Each row has a hidden value; after the row comes its grade, the name of the range that the value falls in. Each part has its own.
[   2  -98   55   50  227  176 -102 -126  105 -135 -168   37 -123  256
   84  132   48  121  118 -137  231  128  -41 -143  122   67    1   84
  164 -109 -191  120  156 -126  -58   91   47  -58  -40  -99   57  120
  -41  -22  249  173  -85 -126    7 -158 -185   -3 -168] : [42]
[ -90  138 -222  281  199   53 -137 -360  -30  -36  129 -116  -49  -20
    3   -2  -93  -58  -12  199   32 -214  -86   68  148 -215   89   86
  266 -151   71  -31 -100   55  -99  -12  -84   20  -72 -103  374  -36
  -28  148  -39  -20  -96 -140  264 -189  -70 -144 -223] : [42]
[ -24  212 -263   50   60  127   63 -262   90  188  204  123  -35  270
 -116   89  -41 -233 -128  213 -156   65   33  -31  -97   14   29  -80
  102   36   97 -143 -408  -69 -241 -210 -350  119  156  169  124  -51
    5  132  232  -57   67 -103  157   40  -62 -139 -230] : [50]
[ -76   75 -182  -94   16    8  -34  -58   34  -36  248  -29  -95   78
  174 -132   -4   26  127 -206  -29 -143  221 -179  -37   26  -29  -22
 -149   88  177   94 -166 -137 -143   19   21 -175   88  -21 -198  -43
  148   99  107    0  -20  193   43   29 -130  176  126] : [45]
[  63  126  -71 -158  129  -26   40  -75  -90 -162  191  -33 -142  200
  163   92   85    5   -9  -16   -9   80   24  -76  132  172  233  -52
  131  106   67  124 -321    2 -177   80 -216  162  -29  -15 -230 -139
  -61 -132  237  -27 -339  -19   68  106  -44   64  171] : [59]
[-178  282  -72  296  267  105  226 -362  145 -413  229  105  -39   99
  187   92   18   92  218 -115  -93  -86  108  181  330   84  -25   31
 -107 -165   27  -46   69   22  -42    1 -166 -223  -49  -56  349  -60
    6   41  -57 -197   37   75  213 -167 -175  169   52] : [54]
[-135   -2  -88  163  128  139 -215 -161 -111 -241   36  -76  -93  127
  150  -89  -50  228   79  -45  203  -79  -88  -26   69  -45   13  118
  231 -220  -38   54  -57  164  -90   55   21  -66  -43 -258  292  -44
  -72   28   61  139 -221  -89  210 -192  -23   58 -189] : [48]
[ -81   82  -79  188  184  205 -101 -175  -34 -213  193   10    0  168
  198    3   14  126   72   -5  143    9  -65    9   60  -43  122   74
  226  -54  -46  112 -159  -26 -184  107 -150   21 -174  -64  155  -85
  -64   53  119  -69 -135  -31  255  -96  -60   52 -125] : [59]
[-139  232 -164  138  273   89   95 -188  -33 -195  276 -104  -81  117
  324  -55   57  181  195  -72  102  -20   57   26  239  171   75  -57
  122 -195   66  110 -140  149 -153   10 -168 -118   87 -128  292 -157
  -52   22   62  -90 -213   70  422  -25  -99  265  -89] : [55]
[  11  143 -105  116  259  151    2 -163   12 -118  127  -25  -58  270
  167   77   17  -10  162  -89   82  158    6  -14  133   92   51   49
  174 -148 -143   10 -140  -30 -108  -60 -131   93  179  -97  165 -201
 -168  -39  152   69 -113  -46  157  -15 -111  -29 -205] : [44]
[-151 -279   48  248  -13   62  191  -83  263 -176 -387    7  -99 -296
 -127  266 -156  -94  122   -7 -101  -22   36   53  134 -417  -36    8
   54 -106 -203  -36  307 -403  352  -71   11 -316 -174  205  250   59
    4  150 -150   42  182 -113   -5 -348   71  -13  -61] : [44]
[  -6 -236  199 -262   97  -83  222    7  155   58 -357  -46 -100 -450
   45  218  101 -287  148   52   15   16 -103 -202  109 -129  230 -467
   19  257  171  240   10 -114  183 -209   36  -62  -68   26 -165  142
  233  -45  291    4 -147  -68 -152    2 -159   10  439] : [55]
[  -9   22   29 -132  313  -33   24  -52  -65  -57   50  -74 -220  253
  234   29  113   61  118 -151  121  159  -17 -239  130  247  102  -80
   29 -125  -50  176 -171  152 -100    3 -120  152  134 -188  -43  -39
  -85 -115  382  175 -244   25   57   35 -184    7   55] : [45]
[  13  186 -352 -100   53  -50   20 -108  -47   94  347 -150 -196   67
   93    4  -59 -180  -17  112 -173  -76  192  -20   70  101  158  -59
   62   46  215  -23 -364  -50 -247   36 -270  133  240  100 -122 -194
  -41   55  142  -10 -217  201  275  166  140   38   19] : [54]
[  23   38 -152   22  114  -19  -27 -191   92  -43   56  -27 -263   98
   10   53  -29  -49   39   45  -60  -76  157   20  159   32   32   87
   51  -57   79  -89   46 -131  -75   92 -125   77  269   29   38   14
  -94    4   90  127  -93  119   51   27   28   14 -135] : [48]
[ -14  101 -143   28  212 -205 -145 -250  -10   26  165 -151 -283   -7
   61    3   57 -100   -9   98   13 -368  123  -28  226  -46   71  144
   96    7  200  -67  139  -75 -159  116    7   19  135  -40  -16   31
 -109    3 -112   35  -73   -6  -11  -36  -42  -36  -49] : [44]
[-182  179   -2 -306  -34 -228  -15  483 -152  128  259 -186  -89   32
  188  -45   -4  -86 -181 -266   33  281   38 -184 -331  145  115   81
  -59  -30 -135   -5 -551   -3  -46 -468  -95  -36  185  316 -377 -521
 -336   64 -168   32  160  -25 -167 -165  102 -111  -86] : [45]
[  42 -164  131 -438  -85  -56 -156  342   68   72 -159   20   37 -303
   92  -35  206 -117   53 -140  257   83 -146 -282 -136    9  171 -267
  198  373   96  121   23 -164  -23 -161  259 -208 -177   90 -467  -44
  -19 -221  145  -36  -65 -351 -480  223 -101 -103  229] : [44]
[ -17  224 -100  143  277   64  104 -278  172 -156  207   11 -100    8
  113   34   19  -36  158  -34  -45  -54   74   39  335  118  109  -58
  -32  -56  124   44   89   -1 -136   94 -144  -69   30   15  185   50
   20   47  113 -131  -11  125  172   29 -146  -16   51] : [55]
[  -3  168    0  212  279  122  255 -324  169 -436   71   99  -84  -20
  181   17   83  215  265  -36   -3   39  -12  128  502  126  145 -153
   80 -137   93   98  157  108   35  180 -214  -85  -48 -122  408   63
    5 -127  164 -157 -242   16  225  135 -185  174   93] : [42]
[-308 -257  -53 -103   31   42 -117  115   16   41  -93 -180  -52 -702
  275   31   18 -199  173  186  165 -211 -105   48 -111 -212  184 -310
  166  111  241  107    2  -15   -3  -86   70 -165 -151   -8   31  -45
   97  100   92  -39 -162  175  214  -92  223  138  187] : [59]
[ -60  271 -226  137  274  228  -11 -252  186 -194  169   94   75   74
  150   77   18   16  167  -26   62  153  -41  168  190  177   52    4
  125 -156  -46  -46  -38  -15 -102   32  -96  -68  -97  -51  222  -90
   -9  -14  233 -105  -96  -40  160   15 -230  -84 -155] : [48]
[  11  -38 -188  138  161  100 -140  -70   46 -194  106  -14  -45  173
  112    6  -44   70  162 -196   37   76   40  -83  100  -92    1  202
  135 -137 -252   24   32 -251   -2  250   11  -32 -230  -58  -30 -138
 -145  -57  149   78  -66  -90  -17   23  -90 -174 -109] : [45]
[-249  -85  135  328  -24   50  149 -177   47 -302  -49  131  -31 -140
  -47 -115  -91   69   99  -66  -97 -171  -73  -50   42 -359  -69  -97
  -73  -92   40  -51   31  121  149 -224  -96 -264 -109  -37  503   46
   -6  112 -163  -75  237 -123  -12 -229    6   -8   57] : [50]
[-306  -62  -90 -231 -146  129 -105  270   17 -242   88  126   53 -430
  299 -155   45   19  204  -93   48   71  -97   74 -254   82   27 -268
  -59   10  182 -103 -199  183   13 -117   13 -179  -88 -127  -19 -244
   -4 -156  239  -20 -170   99  -94  236  141   80  249] : [59]
[ -14    6    7  -71  216 -110 -182  -99 -137 -137  229  -88 -177  141
  262 -121  137   56  116 -168  152 -215   64 -202   91   20   92   73
   47  117  104  137  -39    3 -203  124   62   48  -13 -185 -219  -39
  -82  -97   79   40 -145   48  -93   11 -126   51  153] : [59]
[  27  179 -232  -31  214  -12   14 -133   59  105  207  -42  -61  154
   51   -1   10 -142   47  -44  -44   91   41 -139   86   99   70  -52
   61  -41   -1    9 -220  -42 -133  -64 -128   46   51   33  -24 -108
  -48    6  237   -6  -29  -71   42  101 -181 -201  -73] : [55]
[  43   21  152   91  411  147  -48 -228  229   81 -256    6  -84  304
  -37  440  103 -125  -51   24  308  192  -99  -64  172   81   96  153
  301   -1 -301  111  232 -329 -134 -111   23  -30  -81  193  -10  183
  -91  113  114   46  144 -285  -18 -462 -285 -151 -362] : [48]
[-106 -147  -84  131  183 -127 -138 -279  -58  111 -167 -212 -206  125
  -66  146 -105  -91  -73   27   61 -262   41 -210    8 -349  -52  217
  118 -106 -109   90  -37 -211   61  -88  120  -54  -74  -81   19   95
   76  240  -55  232   16 -162   37 -530 -188  -84 -163] : [42]
[ -52  -60  216  -10  303   68 -250  -87   -9 -146 -115  -21  -93  252
  256  147  169   92  131 -235  394  -34  -53 -159    1   -6  -12  235
  135    2 -183  152  152 -189  -79  -35  252  -40  -11 -210 -157    7
  -76  -31   32  173  -21 -151 -198 -342 -330   67 -113] : [44]
[-186  116  -35  266 -286   33  254  -44  178 -331   88  217  -60  -35
 -239  -67 -239   44  -63 -128 -388  -27  142   82   -1 -238 -125   63
 -247 -116   17 -278  -62  -78  167 -227 -232 -344   57  296  345 -108
  -88  160 -334 -114  385  -48  -97 -136  175  -47  -29] : [45]
[ -61 -132  209   85 -173  -82  231 -128  153  -64  -81  121   57 -404
 -102 -156   40   27  -29   39  -79 -335  -40 -251    7 -567  151 -312
  -28  405  365  262  -37 -239  167 -142  -27 -352 -359  212   42  269
  355  197 -164 -334  200 -210 -153  -54 -243  157  345] : [54]
[  14 -115  259 -569 -103 -292   16  442  -60   58 -195 -178 -240  -69
   13  163  138 -104 -168 -233  161   91   18 -376  -19  229  214 -152
   53  330   29  188  -38  -89  -87 -279  173 -274   -5  291 -674  -46
 -110 -123  -81   55  -48 -259 -395 -149  104   45  326] : [55]
[ -48  275  -88  218  243  164  -90 -187  296  -70  237  168  -40  -46
  151   53   99   24   16  161   90   38    7  295   92   20  116  199
  140  -87   68 -153  141 -264 -122  152 -235  105   91  208  224  -40
 -196   63   -7 -169  127   91   67  101 -130  -47 -409] : [42]
[ -26   48  105   59  194  -80 -138  -99   35  -69  151  -38 -162    1
  209 -125  133  181    9  -64  198 -205   34 -125   82 -124  130  153
   60   56  144  179   84 -159  -84  157    0    2  -11    6  -49   86
  -38   73  -71  -42   11   46  -48  -53 -230  115  -71] : [44]
[ -19  232   16  164  298  104   94 -359  192 -148   44  166 -145  241
  -31  296  112  -77  -40  172    5   19  -40  140  297  181   85   50
  148  -59    3 -135  150  -34 -206   13 -261   24   10   99  252  110
 -141  -43   85 -113   27 -191   69  -89 -112  -73 -165] : [54]
[ -12  149 -102 -269  154 -133  -28    0   29  126  186  -73 -268  192
  181  -17   97  -19  -22 -101   48   30  209 -134  -24  274   52   35
  -85   36  148   33 -205  -78 -172  -77  -93   89  399   73 -297  -61
  -47   18  174  125  -82  219  -33   30 -130  137  -71] : [48]
[ -65   24 -163  166  212  138   66  -94  118    6  172  -17   -5  146
  179   40  -27   13  123 -109   19  148   97  -83  -14 -118   46   69
   67  -76 -177  140 -188 -335  -22   53 -184   -6  -98  149   17 -123
  -24  168  172  -48   75  104  222  -84 -158   16 -197] : [50]
[  56  308   49  109  145   42   79 -234  124 -199  362  208 -139  247
   89  -73  138   67    6  -10  -53  -72  109   37  190  134  112   47
  -38  115  225  -66  -12  -34 -266   71 -303   86  223  118   92   20
 -145  -46  -12 -195   94   76  -33  200 -105   75  -43] : [50]
[  48  190  -70   72   91   79  -98 -149  117  -44  208  125  -75  258
    0 -121   38   80  -28  -70   58   18   60  -64   36   53   19  121
   70   23   61  -57  -40 -100 -185    0 -108    2  154   95   54   18
 -111   29   44  -31  115  -56  -85   72 -155  -74 -252] : [48]
[ -53  137 -229   95  275  -18 -173 -157   42  -15  268  -44 -103  135
  114  -92   22  -74  136 -126   37  -87   60  -90  134   76  -38  120
   35 -130  -38  -94   76   -8 -186   85   21  -48   -5  -81   63  -80
 -171  -34  101   28   72  -35  -31   55 -111 -251 -124] : [45]
[ -19   91   -6   40  118  110   11 -131  142  -95  105  143  -94  141
  138  -31  128  159   57  -13   98    7   40  -50   60   43   46    3
   80    9  101   43    4 -138 -107   92 -153  -35   63   30   84   61
  -15  -12  139  -56  -34  -37   34  121 -192  160 -139] : [55]
[ -75  -52   50  105  282 -165    8 -136   79 -300 -120   16 -253  240
  111  222  114  241   16 -166   77  -12   62  -36  248  -36  -42  370
   69 -236 -308    3  275 -301  184  260   12 -102 -293  -23  -58   15
 -199 -130  -44  106  -61 -263 -197 -249 -261   14 -112] : [55]
[ -50  244 -318  -63  -27  -83 -223   31   62   70  391    1  -63   86
   72 -139  -44   54 -174  -59  -65  -45  158  -23 -187  -50   38  311
  -40  -16   76  -75 -292 -304 -109  130  -85    9  -62  210 -290 -185
  -57  139  -24  -41   66   55 -101   59 -143 -117 -200] : [44]
[  97 -106  102    4  220  149 -111 -108   72 -131 -232   -1 -171  281
   43  316   93   50   17    8  250  145  -81  -74  184   66  126  135
  356  -24 -227  104  174 -236  -98  148  -15   59  -65   -8  -52   74
 -154 -101  182  155 -203 -260   -2 -147  -77   -9 -194] : [44]
[   4  121 -176 -226   56 -169  -32   48 -162    8  264  -65 -298  296
   43  -53    5  -42 -137  -29 -122  100   80 -172    3  268  112    9
   12  -54   55  -76 -392  188 -222  -10 -284  222  205   31 -187 -183
 -248 -134  238  143 -205   16  -20  173  140 -138   24] : [59]
[ -85  149  156   33  447 -119  -36 -216    7  -20  170 -102 -204  229
  247    2  242   78   78 -159  297 -228   50 -231  276  198   64   38
   36   53   93  206  222   55 -308  -27   66 -185   18  -41  -12  176
  -61   42  -52  -94  103  -54   33 -250 -290  135   -5] : [54]
[-108  251  -27  -87 -154 -158  111  146   15  -51  134  -24 -120  150
 -156    4  -61   52 -297 -124  -77   67   87  -85   -5  123   42   89
   17   16    0 -112 -195   -6 -101 -345 -119 -353   47  426  -74 -154
 -200  105 -358 -126  228 -280 -108 -249  114  -19 -139] : [42]
[-123  125 -178  248  241  184   25 -290  150 -156  120   62    4   46
  119    6  -41   26  201  -44   -6    2    2   42  148  -35  -31   -2
   17 -208  -26   -9   -3  -18  -22   36  -97  -95  -64 -113  346  -11
   48   87  181  -29    3   20  200  -55 -208  -50 -118] : [55]
[  43   74   14 -129  101   43 -154 -148  -66  -37   19  -43 -135  264
   65   41   72   32  -36  -38  189  -77   -7 -181   44  106   90   15
  168  115  114  121 -135   22 -241  -74   46   -2  128 -117 -130   53
   41   -3  120  102 -193 -136   -9 -120 -154   91  -21] : [42]
[-279    2  -23 -234 -260   19 -173  445 -165 -248  123   28  -64   36
  171 -218  -73  195   -9 -356   50  190  -18 -133 -362  150  -95   51
 -110 -168  -77 -135 -351  238  -11 -269   42 -226  106  -55 -100 -391
 -236  -89  -26  185  -14  -51 -200  -23  219   13   12] : [45]
[-235   -6   78 -265 -119 -206  161  194   56   87 -142   44 -209    1
  -93   43  -64  -87 -167 -166 -143  156   73 -202 -266   60 -106  -69
 -301  -91    3 -117 -306   58  168 -526  -73 -158  277  186 -113  -82
  -20  105   16  193  222  -42 -296 -261  -48  -49   20] : [42]
[   8  230  -48  -80  281   70   47 -215  120   20  167   50  -99  121
  146  202  185 -135    4  144   94   10    3   31  175  256  194 -113
  156  144  164   43  -64  -60 -314  -10 -204   56   47  103  -64   40
  -14  -30  213 -159 -113  -31  128   49 -141   66   -7] : [50]
[ -67  -66   40   97  406  -56   23 -194   98  -45 -180  -97 -156  207
   63  514   51  -64 -118   44  122  117  -38  -22  150  -97  149  292
  214  -90 -391  176   34 -450   61  121  -90   54 -463  195 -203   45
  -71  116  104   32  -32 -202   45 -549 -249 -114 -142] : [59]
[ -32  -55  -55  215  228  106  -98 -193   50 -157   -1    2 -113  170
  115   39   19  117  132  -54  121  -19  -13  -59  138 -127    2  160
  192 -168 -158   39  112 -158   -7  173  -42    2  -86 -112  194   -3
 -124  -12  101   94  -67 -115   78  -74 -130  -34 -212] : [55]
[-120 -165 -210  160  -42  208  305 -125  305   -1 -101   40  103 -762
   84  -52  -96 -181  332  255 -183  -18  -48  123   89 -418  173 -548
  102   41  283   87  -67 -177  286  -29 -224 -130  -87   84  443    1
  282  122  268 -199 -124  169  347  314   22  104  146] : [44]
[  78    0  157  103  333  -61   31 -223   84 -183 -104  -12 -238  235
   81  198  115   68   55  -71  132   25   23  -45  298   -7  101  191
  152  -57 -158   80  202 -208   34   92  -57  107   62   -6   14   61
 -185  -79   18   94  -58 -111 -104 -180 -214   -2 -135] : [48]
[  46   44   49 -247  142 -224  -45  -61  -73  234   80  -60 -322  295
   29  -13  101 -155 -100  -54    3  -67  117 -338  -86   88   30    7
  -90   95  145   23 -253   -2 -161 -215  -90  226  459  -22 -257   10
  -75    1  161  228   11   21 -215   -1 -167  -52  -12] : [55]
